Here is a tiny trained network, its code and every weight. The questions are about switching its units off for an input and a target symbol, where a switched-off unit gives its printed mean instead of its output.

import numpy as np


def w(rows, s, z=0):
    codes = np.array(rows[::2]) - 128.0
    scale = np.full(codes.shape[1], s)
    scale[-1] = z or s
    return codes * scale


def f(y):
    return y / 2 * (1 + np.tanh(0.7978845608 * (y + 0.044715 * y**3)))


def softmax(a):
    e = np.exp(a - a.max(-1, keepdims=True))
    return e / e.sum(-1, keepdims=True)


def log_softmax(a):
    a = a - a.max(-1, keepdims=True)
    return a - np.log(np.exp(a).sum(-1, keepdims=True))


def net(x, mask):
    ids = ['ΔΠΣΩαγεζηθλμξτφ'.index(c) for c in x.split()]
    T = len(ids)
    res = E[ids] + P[:T]
    u = 0
    for l in range(2):
        r = res
        for j in range(3):
            rows = slice(2 * j, 2 * j + 2)
            q, k, v = (r @ M[l][rows].T for M in (Q, K, V))
            z = softmax(np.where(np.tri(T) > 0, q @ k.T / 2**0.5, -1e9)) @ v
            o = O[l][rows]
            res = res + np.where(mask[u + j], z, o[:, -1]) @ o[:, :-1]
        u += 3
        y = f(res @ A[l][:, :-1].T + A[l][:, -1])
        res = res + np.where(mask[u : u + 12], y, B[l][:, -1]) @ B[l][:, :-1]
        u += 12
    return log_softmax(res[-1] @ U[:, :-1].T + U[:, -1])


Q, K, V, O, A, B = {}, {}, {}, {}, {}, {}
E = w([
[129,105,116,167,122,64,174,88,101,179,183,101],'Δ',
[86,143,143,126,156,138,123,125,154,118,122,106],'Π',
[123,118,98,169,98,75,106,215,73,82,99,78],'Σ',
[121,166,149,112,167,131,108,115,140,139,125,116],'Ω',
[155,123,75,187,105,202,52,121,115,125,105,134],'α',
[94,181,120,121,166,146,134,128,141,148,131,85],'γ',
[96,183,149,147,133,160,138,118,104,104,118,119],'ε',
[151,112,69,137,112,114,81,255,191,134,133,89],'ζ',
[119,161,146,116,155,145,117,108,114,124,135,139],'η',
[178,58,111,107,120,111,115,212,57,152,91,134],'θ',
[101,126,167,136,132,135,117,119,153,104,97,137],'λ',
[175,208,130,121,94,73,120,167,118,97,193,138],'μ',
[131,140,180,129,125,141,122,108,125,111,101,161],'ξ',
[176,102,160,39,132,130,132,222,160,117,165,173],'τ',
[111,128,144,112,151,132,130,125,168,157,105,127],'φ',
],0.024)
P = w([
[89,93,105,124,89,142,85,129,134,208,184,142],'0',
[87,150,91,155,162,51,97,131,131,157,128,195],'1',
[141,141,57,106,132,90,215,91,187,66,101,137],'2',
[172,174,107,148,214,82,169,121,146,83,88,148],'3',
[150,168,133,49,70,95,72,90,150,144,116,69],'4',
[172,101,238,235,136,157,70,196,134,129,125,55],'5',
[161,157,207,89,8,168,76,173,154,142,134,33],'6',
],0.013)
Q[0] = w([
[149,126,186,118,43,134,94,180,100,181,170,82],'0.h0',
[173,85,138,233,177,111,113,182,94,154,128,97],'0.h0',
[87,183,103,49,107,74,147,114,154,94,120,175],'0.h1',
[120,125,166,64,126,199,85,251,115,112,117,121],'0.h1',
[124,105,134,180,172,91,180,113,117,148,137,135],'0.h2',
[175,162,118,117,143,144,148,252,173,87,158,173],'0.h2',
],0.015)
K[0] = w([
[182,134,79,182,231,123,191,123,148,57,102,164],'0.h0',
[191,95,68,55,82,141,190,49,153,42,96,42],'0.h0',
[60,176,212,177,146,144,52,237,108,175,141,191],'0.h1',
[188,177,81,139,247,144,171,158,137,22,48,168],'0.h1',
[101,54,167,125,43,135,150,81,129,163,198,56],'0.h2',
[234,171,215,92,123,186,99,154,142,52,95,28],'0.h2',
],0.012)
V[0] = w([
[172,152,161,129,144,64,53,124,197,226,1,115],'0.h0',
[89,86,151,119,174,84,10,99,141,11,229,94],'0.h0',
[187,163,155,127,112,137,41,110,114,109,131,66],'0.h1',
[131,79,55,168,103,133,179,68,166,108,152,138],'0.h1',
[199,171,162,130,140,125,97,171,118,127,91,93],'0.h2',
[107,170,138,106,138,161,92,117,108,123,75,108],'0.h2',
],0.007)
O[0] = w([
[101,68,102,177,156,185,152,107,136,3,254,171,122],'0.h0',
[118,186,139,218,98,113,153,169,221,254,99,171,126],'0.h0',
[78,97,174,186,185,85,154,145,102,143,124,153,56],'0.h1',
[77,172,113,94,106,165,135,176,121,113,173,168,228],'0.h1',
[101,85,103,143,98,48,114,60,143,121,133,124,107],'0.h2',
[77,89,155,161,137,142,139,84,93,159,152,134,2],'0.h2',
],0.0087,0.0028)
A[0] = w([
[110,161,159,65,188,155,147,40,132,142,112,177,124],'0.n0',
[171,63,119,109,161,108,116,179,139,137,96,179,3],'0.n1',
[64,123,148,127,90,141,106,2,154,153,150,104,76],'0.n2',
[76,84,59,180,131,122,142,131,112,177,136,166,143],'0.n3',
[117,84,190,73,166,147,106,114,180,112,125,149,155],'0.n4',
[109,161,220,81,119,128,132,128,150,132,164,146,148],'0.n5',
[31,165,208,35,169,154,125,94,96,118,51,112,55],'0.n6',
[176,150,101,91,106,138,93,175,71,136,113,144,32],'0.n7',
[109,138,70,86,118,87,173,77,112,178,162,143,118],'0.n8',
[127,160,60,163,100,145,70,85,109,133,100,149,69],'0.n9',
[158,135,203,122,135,97,183,99,107,150,195,92,87],'0.n10',
[144,102,191,151,209,183,160,173,90,155,98,103,65],'0.n11',
],0.0095,0.0047)
B[0] = w([
[101,141,61,115,94,132,163,127,100,136,89,163,180],'0.n0',
[112,138,134,77,123,169,114,212,142,107,149,142,157],'0.n1',
[157,143,134,192,153,88,187,126,67,167,84,119,195],'0.n2',
[175,129,102,93,120,110,84,66,102,104,107,70,182],'0.n3',
[125,197,119,147,124,175,138,147,40,96,135,97,201],'0.n4',
[162,151,136,130,126,168,123,128,151,167,143,146,252],'0.n5',
[147,89,135,63,121,141,101,246,107,158,96,127,236],'0.n6',
[119,67,159,157,158,109,156,88,134,91,163,144,225],'0.n7',
[130,68,195,184,145,121,146,135,132,97,133,121,220],'0.n8',
[215,113,165,90,187,133,150,128,180,121,91,95,190],'0.n9',
[139,63,110,127,72,123,113,101,124,108,113,147,222],'0.n10',
[107,86,138,136,128,75,125,64,152,102,140,116,151],'0.n11',
],0.011,0.004)
Q[1] = w([
[69,149,123,154,80,101,163,167,102,148,184,158],'1.h0',
[186,81,141,194,169,123,107,153,100,148,174,119],'1.h0',
[116,76,141,167,183,250,99,118,136,156,111,115],'1.h1',
[139,108,57,110,142,208,156,109,124,141,70,183],'1.h1',
[197,10,150,169,93,150,32,166,176,119,180,67],'1.h2',
[35,83,110,111,163,145,58,138,194,85,68,178],'1.h2',
],0.011)
K[1] = w([
[135,121,139,139,182,144,77,126,142,137,121,143],'1.h0',
[107,127,138,84,162,106,180,124,174,82,91,137],'1.h0',
[111,107,94,118,149,196,144,98,159,122,83,109],'1.h1',
[112,115,128,140,132,188,80,101,107,159,133,114],'1.h1',
[135,124,98,94,110,122,253,130,181,65,70,114],'1.h2',
[138,87,139,140,39,176,155,113,116,183,176,80],'1.h2',
],0.014)
V[1] = w([
[108,124,99,140,134,102,144,160,92,120,118,180],'1.h0',
[156,118,161,119,55,116,144,101,72,169,186,121],'1.h0',
[141,161,34,104,178,144,128,62,100,206,124,143],'1.h1',
[109,119,143,157,174,202,202,168,147,134,101,116],'1.h1',
[66,137,150,123,165,125,130,166,174,109,151,1],'1.h2',
[116,131,237,217,20,173,56,161,132,23,35,155],'1.h2',
],0.0088)
O[1] = w([
[108,137,108,134,64,120,199,162,133,110,145,134,139],'1.h0',
[144,98,178,162,78,173,120,133,136,109,126,54,135],'1.h0',
[94,115,146,126,101,135,128,140,101,178,183,121,41],'1.h1',
[137,131,77,107,101,133,128,67,112,202,123,112,5],'1.h1',
[95,164,151,40,118,111,164,74,167,95,99,129,95],'1.h2',
[110,135,118,176,98,159,91,119,88,83,58,246,5],'1.h2',
],0.013,0.003)
A[1] = w([
[194,82,124,59,107,98,124,147,176,113,144,67,99],'1.n0',
[118,133,108,129,109,35,113,131,6,86,91,45,121],'1.n1',
[56,223,245,121,135,156,198,57,153,182,126,200,142],'1.n2',
[26,164,151,30,131,132,167,71,62,149,139,61,26],'1.n3',
[197,82,83,99,145,124,137,115,152,50,190,136,2],'1.n4',
[82,23,146,31,172,122,113,180,46,196,31,168,77],'1.n5',
[217,7,85,107,133,54,126,201,79,111,167,149,52],'1.n6',
[160,87,85,153,78,2,146,85,79,91,102,86,67],'1.n7',
[138,97,77,145,53,126,34,181,72,159,138,31,100],'1.n8',
[13,250,111,172,151,215,128,8,137,112,189,141,46],'1.n9',
[190,81,137,87,108,88,104,118,95,105,82,205,79],'1.n10',
[82,114,165,243,179,74,197,14,96,118,127,90,135],'1.n11',
],0.0073,0.009)
B[1] = w([
[101,116,122,147,119,130,71,113,75,137,128,195,249],'1.n0',
[119,61,100,135,145,174,174,106,176,111,116,121,184],'1.n1',
[70,145,68,134,101,90,71,159,173,99,154,69,158],'1.n2',
[181,171,132,197,81,130,135,159,74,73,111,94,160],'1.n3',
[119,132,160,158,137,94,128,159,139,193,66,118,182],'1.n4',
[86,157,184,124,84,90,152,80,102,96,123,85,174],'1.n5',
[117,175,131,123,67,149,149,89,141,138,103,91,224],'1.n6',
[104,141,152,114,177,195,123,164,112,135,175,118,188],'1.n7',
[133,143,97,94,144,93,169,142,151,115,104,172,225],'1.n8',
[154,124,206,132,137,161,208,88,169,151,140,175,160],'1.n9',
[161,93,113,123,119,131,141,143,114,165,157,105,164],'1.n10',
[139,83,174,77,48,114,6,124,122,120,139,171,181],'1.n11',
],0.013,0.012)
U = w([
[146,31,160,118,73,110,97,131,112,134,190,124,238],'Δ',
[138,144,136,69,121,101,144,72,181,80,157,152,129],'Π',
[124,74,86,110,146,125,147,114,120,38,136,111,253],'Σ',
[127,71,142,142,136,94,178,183,137,229,145,101,123],'Ω',
[219,141,112,131,148,129,87,2,140,139,35,84,250],'α',
[65,144,168,159,188,109,105,114,23,138,142,121,198],'γ',
[183,143,183,110,129,146,185,79,101,104,166,146,136],'ε',
[76,114,55,132,78,85,53,137,148,113,74,131,25],'ζ',
[129,168,133,126,86,163,107,129,203,188,136,39,34],'η',
[112,108,166,112,65,101,175,78,114,139,47,107,81],'θ',
[121,81,86,176,112,92,141,135,30,105,123,201,186],'λ',
[165,126,226,217,152,60,152,152,133,119,78,127,54],'μ',
[144,131,93,175,83,137,102,126,48,100,123,89,11],'ξ',
[156,203,171,27,110,207,93,184,96,130,113,130,41],'τ',
[61,181,162,173,108,194,124,66,155,176,100,192,128],'φ',
],0.0064,0.0042)

Each question gives the input, a string of symbols that net reads in full, and the target symbol t.
The units are the heads (2 rows each of Q, K, V and O) and the neurons (one row each of A and B). Each row of codes is followed by its name. A weight is (code - 128) times the scale printed after its matrix; where a second scale follows, it is the last column's (O, A, B and U).
mask holds one flag per unit, layer by layer, with each layer's heads first. A switched-off unit (its flag False) gives its mean, the last column of its rows in O or B, instead of its output. The means were averaged over made-up inputs and are rounded, as every weight is.
A unit's drop is (log p(t) with every unit on - log p(t) with that unit switched off) / (log p(t) with every unit on - log p(t) with every unit switched off).
The circuit of an input: a set's keep is (log p(t) with only the set's units on - log p(t) with every unit switched off) / (log p(t) with every unit on - log p(t) with every unit switched off). Starting from the 12 units with the biggest drops (on a tie, the unit counted first), units are removed one at a time, each time the one whose removal leaves the highest keep (on an exact tie, the one counted first), for as long as the keep stays at least 0.8.
circuit, biggest first: the units of the circuit, biggest drop first
most important unit: the unit with the biggest drop
k most important neurons: the k neurons with the biggest drops, biggest first
top k neurons in layer l: the k neurons of layer l with the biggest drops, biggest first
heads that matter: for each layer, one digit per head in row order, 1 if its drop is at least 0.15 and else 0, layers parted by /
input Δ λ ζ Δ, target λ: circuit, biggest first => 1.h2
input α η Δ Δ Σ λ, target τ: circuit, biggest first => 0.h1, 0.h0
input λ α μ γ Δ γ, target μ: 2 most important neurons => 0.n11, 0.n6
input φ Δ Δ μ ε Δ, target μ: circuit, biggest first => 1.h1, 0.h2
input μ Δ Δ ξ γ, target τ: heads that matter => 001 / 000
input Σ ζ λ τ Π Σ Ω, target α: circuit, biggest first => 1.h1, 0.n1
input Σ λ λ η, target ζ: heads that matter => 100 / 001
input γ ζ Δ, target Δ: 3 most important neurons => 0.n8, 1.n11, 0.n6
input Δ Ω α φ λ λ, target γ: heads that matter => 010 / 100
input λ Δ μ Δ, target μ: circuit, biggest first => 1.h1, 0.n8
input ε θ ξ Δ Δ α α, target α: circuit, biggest first => 0.n9, 1.h1
input Π θ Δ Δ λ, target Σ: heads that matter => 100 / 000
input Δ Δ Δ α Δ, target α: top 3 neurons in layer 0 => 0.n9, 0.n8, 0.n0
input Δ μ Δ λ λ Π Π, target φ: heads that matter => 100 / 001
input α Δ Δ Δ, target Δ: circuit, biggest first => 1.n11
input Σ μ α μ λ λ η, target μ: circuit, biggest first => 0.h2, 1.h1, 0.n2
input τ Δ α θ ε Δ ε, target Σ: circuit, biggest first => 0.h0, 1.n1, 0.h2
input ζ λ Σ ε θ λ, target ζ: heads that matter => 000 / 001
input θ θ Π Δ α ε, target η: heads that matter => 010 / 001
input Ω λ Δ λ, target Δ: most important unit => 0.h0
input ζ γ Δ μ ξ α Π, target μ: circuit, biggest first => 1.h1, 0.h2, 0.n2
input Δ γ γ ζ η, target ξ: heads that matter => 101 / 001
input θ φ ζ γ, target Σ: heads that matter => 100 / 000
input Π μ Ω, target η: heads that matter => 100 / 010
input η Π ξ ε, target Ω: 2 most important neurons => 0.n6, 0.n0
input Ω τ Δ θ μ, target μ: heads that matter => 001 / 010
input α λ Π α ξ, target φ: 2 most important neurons => 1.n9, 0.n9
input μ α λ Σ, target Σ: 2 most important neurons => 1.n1, 1.n0
input τ ε Δ α γ, target θ: most important unit => 0.n6
input Δ Ω ζ, target ζ: heads that matter => 001 / 000
